In the rows, zero is written as 128.
Here are made-up things, facts about them, and rows of numbers that follow some of those facts. Name the thing behind each unnamed row.

Some things and their rows:
[139 134 148 136 129 131 114 156 160  92 114 136 153  72 178 123 123 122
 191 125 149  89 106 108 112 117 120 113 193 125 110 143 177 146 135 103
 103 144 174 131 120]: mutul
[131 132 146 128 128 128 116 152 154  99 107 137 143  77 191 142 124 115
 177 132 132  90 114 114 107 113 130 108 188 121 104 155 182 136 124 100
 108 140 176 144 121]: legu
[112 160 138 136 117 110 137 143 126 137 145 134 143 136 142 150 154 149
 150 136 141 134 137 163 142 154 118 148  96 133 120 129 141 129 111 124
 114 110 157 144 140]: trenim
[163 147 151 128 141 144 121 120 134 164 182  90  75 113 136  90 146 126
 132 178 160 199  94 108 132 112 131 150  75 168 171 116  99 136 146 156
 153 104  77 119  94]: klusa
[133 100 134 100 144 104 140  54 119 214 177  89 129 152 121 143 134  98
 119 200 140 152 113 103 118 119 108 118  95 116 144 129 132 127 146 178
 127  67  87 130 101]: skoflutre
[ 71 120 120 109 124 130 180 174 122 125 132 160  95  74  66 185 145 119
 127  91 134 161  66 143  73 166  91 129 158 127 116 165 164 152 108 127
  92 181 161 130 142]: fisto
[114 125 169  46 128 138 162  76 147 214 175 117  68  98  98 144 142 165
  99 184 112 221  82 147  80 138 143 124  86 158 142  96 153 120 134 159
 163 106 142 164  66]: stopak
[116 144 132 131 123  94 135 111 131 149 158 136 157 144 138 151 160 142
 144 130 134 117 141 158 139 156  98 126  98 117 120 133 132 135  99 106
 100 107 159 128 142]: bidre
[151 121 168 102 149 112 140  74 158 184 212 107 115 111  83  65 138 147
 137 147 140 124  83  94 114 100 104 138  98 165 155  76  85 174 138 144
 122  79 110 101  86]: godril
[121  90 169  88  96 124 103  96 153 176 150 121 102 134 145 126 161 168
 105 226 158 188  93 127 104 112 133 117  59 141 158  78 129 154 179 159
 152 129  87  86 138]: datras
[112 157 138 140 122 114 131 149 126 140 147 126 144 136 148 137 160 148
 151 130 145 133 142 162 141 145 119 137  88 134 120 127 125 133 101 118
 119 120 151 137 144]: sorizim
[108 146 144 136 117 100 136 148 135 140 133 139 151 140 135 134 151 151
 157 129 144 106 142 160 137 137 118 146  83 137 113 110 123 147 104 122
 109 118 160 134 142]: drumeklil
[128 132 141 119 130 135 122 148 152 106 111 141 146  65 178 148 124 122
 183 128 135 104 108 121 103 122 131 105 196 122 106 146 189 137 128 105
 109 137 177 146 120]: stugir
[146 129 155 114 139 131 128 102 130 183 172  95  82 121 136 102 144 122
 125 184 144 180 102 109 118 110 131 138  71 155 159 112 103 134 139 161
 149 100  90 126 102]: rifun
[111 151 132 126 126 105 136 139 122 146 127 134 156 139 137 152 147 136
 157 139 153 129 138 162 143 153 119 155  97 133 117 117 146 136 108 140
 112 100 148 149 137]: liskal
[100 136 144 118  98 111 107 135 144 124 130 151 142 135 156 159 179 177
 143 158 155 162 128 183 131 151 126 134  78 137 133  95 156 148 129 117
 119 137 139 105 172]: semol
[ 86 111 149 136 139 127 187 209 115 121  85 155  74  98 111 154 115  78
 131 100 130 138 107 109  84 129 113 133 113 156  93 169 129 141  67 140
  68 217 147 118 146]: fupunos
[136 127 207  79 104 123 158 114 169 179 177 100  93 160  98 108  78 176
  82 185 150 168 115 109 108 147 116 152  75 125 126 128 119 116 181 217
 141 113 142 166  44]: vufos
[102 152 139 117 118 107 143 130 136 151 149 136 144 126 122 152 157 161
 153 124 141 138 130 173 128 155 123 145 105 129 120 116 147 139 111 120
 117 105 172 153 129]: ponem
[106 147 129 133 124 103 140 139 119 144 130 137 158 137 137 149 149 136
 158 139 152 132 138 167 141 158 116 156 100 132 115 120 143 134 110 138
 105 101 147 146 139]: tavel

There are 2 kinds of fact about the things: ξ, ζ.
bregis ξ: grotregam, drevazo, lafol, floskol, breklir
broden ξ: gugon
buskol ξ: skimis, regras
datras ξ: piplil, trulu, ninos
divi ξ: rulabru, guske, pladar, nini
fastor ξ: siplun, stugir, fisto
geluvi ξ: guvur, nuskonok, drostuk, skofes, ninos, fesun
godril ξ: luma, nenim, nabuflor, fluflak
klelun ξ: gruston, noklek, tilos, grovesar, fupunos, diga
klusa ξ: katam, bratasto, nutrur, flepaplu, daflan, vupla, leto
kovur ξ: drumeklil, guvur, grotregam, nenim, gruston, grovesar, drubin
laka ξ: lafol, pidam, tragrol, nufe, vobram
libil ξ: daklodros, regras, skofes
likan ξ: drede, mozemir, flepaplu, busem, gaflak
lugris ξ: drevazo, kuzafem, ninos, semol
miklisos ξ: drede, roniden, drutru, fiklu, mutul, klasti, fluflak
miska ξ: skesor, leto, fluflak
nabo ξ: rulabru, flomemir, katam, trenim, mozemir, zurodol, gili, temus
niskir ξ: mozemir
pluflo ξ: drimar, flomemir, kastak, stokur, fupunos, zisko, zotro, vobram
plutok ξ: drimar, plokul, nutrur, piram, niklar
rifun ξ: tapul, bratasto, mitotres
rizak ξ: budrun, pidam, tilos, trirur
sekla ξ: gribruk, lidre, ponem
skoflutre ξ: zaples, graflun, fesun, miklak
skulestu ξ: nanamo, graflun, skirol
stoba ξ: deklo, trulu, semol, lovopus
stopak ξ: gribruk, flomemir, skogon, stokur, kuzafem, fisto
susifu ξ: vivok, fupunos
tiflus ξ: fodu, nuskonok, flepaplu, grudri, pladar, lovopus
trile ξ: rulabru, stedi, zaples, liskal, guske, brenim, diga, rostus, tavel
vigur ξ: sabi, piram, gaflak, sorizim, skiskes
vones ξ: skogon, futil, fanubi, klilogris, trirur, baklebri, legu
vufos ξ: gribruk, mozemir, pogro, diga
zodak ξ: luma, gugon, floskol, bidre, fesun
zomegrus ξ: guvur, vakluku, diga
[baklebri, bratasto, divi, drede, drostuk, drubin, fastor, fesun, flomemir, fluflak, graflun, grotregam, grudri, kovur, lafol, legu, leto, mutul, nanamo, nini, nufe, rizak, sabi, stugir, tapul, trile, trulu, zisko] ζ 246
[bidre, breklir, brenim, broden, busem, daklodros, datras, deklo, drevazo, drimar, drumeklil, drutru, fanubi, fiklu, floskol, fodu, futil, gaflak, geluvi, godril, gribruk, grovesar, gruston, gugon, guske, klasti, klilogris, klusa, kuzafem, laka, libil, liskal, lovopus, lugris, luma, miklak, miklisos, miska, mitotres, mozemir, nabo, nenim, ninos, niskir, noklek, nuskonok, nutrur, piplil, pladar, plokul, plutok, pogro, ponem, rifun, rulabru, semol, siplun, skirol, skiskes, skoflutre, skogon, skulestu, sorizim, stokur, stopak, tavel, temus, tilos, tragrol, trenim, trirur, vakluku, vivok, vobram, vones, vufos, vupla, zodak, zurodol] ζ 108
[bregis, budrun, buskol, daflan, guvur, katam, lidre, nabuflor, pidam, roniden, sekla, stedi, stoba] ζ 615
[diga, fisto, flepaplu, fupunos, gili, kastak, klelun, likan, niklar, piram, pluflo, regras, rostus, skesor, skimis, skofes, susifu, tiflus, vigur, zaples, zomegrus, zotro] ζ 617

Rows to name:
No name comes twice in this set of rows, the named rows included.
[152 138 166 111 136 127 133 104 158 174 208 104  98 105  90  72 144 149
 133 153 151 150  83 103 121 110 118 146  91 161 166  82  91 164 150 157
 139  93 105 113  85] : miklisos
[137 120 154 134 123 127 110 145 157  95 105 137 128  89 218 134 130 109
 164 135 127  89 131 110 109 112 126  88 170 115  97 164 174 122 108  85
  94 164 180 119 142] : lafol
[145 145 140 149 138 144 104 164 150  94 111 128 134  72 199 129 130 104
 189 129 149 108 109 108 122 111 124 119 186 136 123 156 169 135 134 101
 111 141 155 135 127] : bratasto
[102 139 152 134 118  98 146 152 129 143 130 137 167 146 127 135 136 150
 160 144 150 103 143 156 138 142 116 156  87 126 101 107 134 146 115 143
 109 117 159 141 137] : vakluku
[164  83 157  92 145 144 135 116 135 161  94 103 131  96 164 125  64  65
 159 203 156 137  90  46 101 103 123 134 184 126 116 137 177 131 191 220
 120  94  98 156  66] : trile
[128 108 148 118  97 137  82 156 160  78  86 156 148  80 214 155 142 142
 170 164 157 122 107 127 108 116 129 106 172 118 119 128 193 152 161 108
 113 163 156  97 160] : trulu
[ 90 119 122 142 118 125 166 191 119 104 127 151 104 103  91 172 135 109
 123 101 155 148  88 122 100 166  80 139 141 114 120 187 146 146 116 147
  77 190 144 115 150] : gili
[115  78 173 110 147 144 184 163 126 164 121 119  27  97  99 126 102  68
  96 152 129 172  64  66  64  96 114 116 100 161 122 163 113 144 108 178
 104 207 101 105 100] : susifu
[149 104 146 100 141 100 135  42 143 200 206  96 104 154 130 123 143 114
  97 176 120 144 122  96 119 118  89  97  87 117 149 136 107 120 126 142
 114  87 112 110  98] : broden
[152 144 138 142 140 143 109 161 160  86 122 138 147  56 168 105 133 122
 198 107 151  92  94 103 120 109 118 127 198 147 123 129 163 157 136 105
 106 136 157 124 123] : leto
[124 118 149 134 125 122 111 154 152  98 104 132 160  91 189 140 121 121
 181 147 149  82 113 111 110 116 123 101 185 104 105 155 179 146 148 109
 106 151 166 130 134] : drostuk
[129 101 124 127 129 107 112 108 146 113 126 129 184 106 190 160 124  98
 171 148 137  59 124 101 111 117  98  83 202  77 103 171 186 139 140 104
  79 120 162 126 136] : fesun
[130 126 137 131 134 130 117 148 145 105 109 133 154  83 184 149 121 101
 178 140 137  88 114 113 116 121 119 106 196 114 102 161 180 134 131 112
 102 129 163 137 128] : nanamo
[121  95 156 131 127 152 154 160 131 136 164 103  27  98 106 126 122  88
  87 150 146 191  57  69  78 118  98 114 111 131 155 195 101 139 141 162
 115 204  86  94 112] : vigur
[138 129 130 133 133 138 117 153 140 102  87 139 157  85 187 149 119  98
 187 143 149 113 114 112 120 126 120 124 196 126 111 154 195 134 143 126
  99 123 152 144 126] : nini

Now the same things, written a new way:
Named rows:
[ 90 144 129 102  97 156 124 164 130 131 134 125 115 105 135 125 107 117
 116 137 141 153 100 195 138 110 135 140]: drubin
[112 168 120 134  82 169 132 180 134 161 131 138  97 116 139 126 107 127
 124 147 147 144  85 153 142 132 119 144]: kuzafem
[105 155 120 138  80 171 132 180 134 164 134 139  99 114 139 130 112 122
 118 146 148 140  76 158 141 131 123 144]: nuskonok
[ 98 165 125 146  93 174 137 170 128 161 106 144  83 122 144 103 106 112
 110 163 141 148  81 112 150 118 120 148]: niskir
[103 133 126 128  85 159 112 173 172 111 115 126  98 111 122 126 105 126
 135 141 151 151  92 144 135 125 117 155]: zotro
[ 93 142 128 100 100 157 123 163 129 123 137 130 112 106 136 128 103 123
 117 131 139 153 103 190 131 110 136 142]: lafol
[ 96 132 143 138  94 165 116 163 159 107 101 137  89 122 122 111  96 116
 124 154 144 150  95 106 124 103 117 157]: susifu
[104 149  97 132  89 171 132 175 144 161 121 135  71 112 139 123 108 133
 112 134 155 147  78 148 150 137 118 153]: plokul
[104 168 125 139  78 162 133 181 139 166 124 147 104 118 137 127 110 115
 122 157 145 146  72 168 160 139 118 146]: liskal
[ 83 151 144 118 103 154 132 162 122 122 114 142 106 117 139 106 104 100
 106 152 130 155  99 161 153 105 134 141]: trile
[104 163 123 140  79 164 133 181 139 169 125 144 101 117 137 126 113 117
 120 156 145 146  72 167 156 141 118 145]: guske
[ 72 137 115 116  64 181 104 184 196  71 128  97  82 119 140 114 126 111
 137 130 140 125  67 135 119 140 101 132]: skimis
[105 172 108 137  77 183 125 170 142 186 122 105 115 103 146 118 130 121
 113 159 157 153  75 156 163 125 137 142]: klasti
[118 140 133 163  63 180 133 199 145 144 121 110 125 127 148 113  92 123
  95 161 151 135 102 219 165 154 138 154]: skirol
[102 152  87 126  94 170 129 173 148 168 112 131  55 114 137 123 109 136
 106 124 161 149  78 148 151 139 119 157]: sorizim
[ 92 108 131 121  87 159 137 169 127  88 151 169 128  75 150 108 123 123
 100 134 128 154  92 174 165 120 130 150]: tapul
[103 158 129 148  87 183 133 169 122 166 118 124 100 118 143 107 112 117
 105 162 148 144  84 122 135 103 131 145]: godril
[105 154 105 134  85 170 133 176 144 161 124 138  83 108 142 120 113 129
 112 141 150 147  77 152 152 135 120 151]: nutrur
[116 192 115 130  88 178 128 169 153 149 126 117 101 115 147 111  84 141
 132 158 126 149  80 171 140 129 112 147]: fanubi
[107 166 117 135  83 169 130 176 135 167 133 134 100 115 139 128 105 126
 122 152 146 144  79 162 138 127 119 145]: gruston

Which thing is each row?
No name comes twice in this set of rows, the named rows included.
[120 147 132 126  83 161 116 190 171 102 113 118  97 110 127 120 110 127
 144 140 155 153 113 113 148 130 131 147] : fisto
[101 151 134 151  87 182 133 171 117 159 124 136 101 123 141 113 106 119
 107 159 146 139  89 129 127 104 131 146] : zodak
[ 91 122 144 139  85 164 118 170 157 107 108 139  96 117 122 112 112 109
 119 155 146 148  93 109 133 105 119 154] : tiflus
[113 181 115 133  88 175 128 169 151 154 128 123 100 115 145 117  87 137
 131 155 132 147  79 166 137 128 113 147] : trirur
[103 158  97 131  87 171 131 174 147 169 119 129  71 113 140 121 115 127
 110 139 158 148  77 148 154 136 121 151] : gaflak
[ 88 164 106 128  70 184 127 185 152 136 139 118  84 122 150 120 122 117
 125 136 143 127  65 152 129 141 110 131] : daklodros
[ 90 153 115 105  93 166 119 158 137 150 125  94 128  94 146 114 130 112
 108 147 148 162  95 184 167 109 151 138] : mutul
[108 165 106 132  89 168 131 176 141 161 124 137  80 114 138 124 106 131
 116 142 151 149  80 153 145 134 119 150] : drimar
[140 188 118 131  85 173 138 206 134 147 125 116  84 113 147 118 116 136
 142 138 159 147 122 107 162 142 143 134] : siplun
[ 93 126 133 140  89 167 115 165 160 111  98 130  89 114 126 106 112 111
 115 154 150 152  92  99 143 109 122 157] : likan
[109 188 127 139  97 182 132 163 137 144 113 127  90 123 151  95  82 132
 123 168 122 146  86 131 130 112 115 148] : vones

The same things again, as new rows of numbers:
Some things and their rows:
[117 127 140 163 142 113 173 160 191 215  83 136  97]: stoba
[139 133 114 178 154  82 146 164 152 176 138 116 142]: miklisos
[129 124 128 161 129  68 200 185 170 205 110 154 142]: pluflo
[112 142 122 177 126  80 149 195 146 126 125 120 136]: gribruk
[119 116 126 174 139  88 135 159 166 181 135 125 138]: klusa
[100 118 125 181 116 109 191 175 171 190 104 125 124]: katam
[105 145 140 171 139  89 120 167 171 129 126 108 115]: lovopus
[130 140 110 167 145 116 110 177 159 170 135  95 132]: skoflutre
[112 139 129 185 134  80 143 164 149 133 139 118 139]: busem
[114 136 125 167 129  87 146 192 148 141 127 112 122]: siplun
[128 122 119 162 138  83 153 188 156 170 117 131 129]: stopak
[110 132 118 182 127  80 136 184 148 143 134 116 137]: trenim
[142 122 119 155 140 115 181 166 194 243  85 126  97]: bregis
[134 140 133 159 119  75 218 191 146 152 109 137 109]: flomemir
[109 127 126 170 141 130 144 175 173 179 129 119 129]: vones
[123 140 129 178 137 116 174 162 187 179  96 122 110]: guvur
[110 146 116 185 131 107 108 178 155 130 141 105 149]: brenim
[128 142 130 162 119  83 206 163 154 162 123 117 101]: leto
[ 99 143 141 175 121  73 196 169 165 158 125 140 143]: piram
[139 130 128 153 123  72 217 182 153 166 107 142  97]: zisko

Rows to name:
No name comes twice in this set of rows, the named rows included.
[158 150 133 155 134  85 193 169 169 164 109 122  88] : grotregam
[107 162 121 178 121 111 147 188 160 152 129 104 153] : zaples
[118 141 132 175 122  80 190 179 165 160 117 140 139] : fupunos
[112 152 132 172 146  99 128 166 164 133 135 107 119] : daklodros
[128 126 119 172 140  90 136 160 160 179 137 110 132] : miska
[142 138 133 154 137  84 214 187 154 179 108 140 105] : fastor
[134 139 132 151 150  84 129 175 170 171 112 120 109] : lugris
[120 132 121 184 140  79 141 178 147 146 133 127 144] : niskir
[120 115 127 170 148  75 150 161 163 177 133 135 134] : plutok
[141 128 132 158 141 116 204 163 178 190 112 139 105] : rizak
[119 121 126 162 123  83 150 187 161 162 126 120 118] : vobram
[135 145 130 154 131  83 210 192 149 155 107 128 101] : stugir

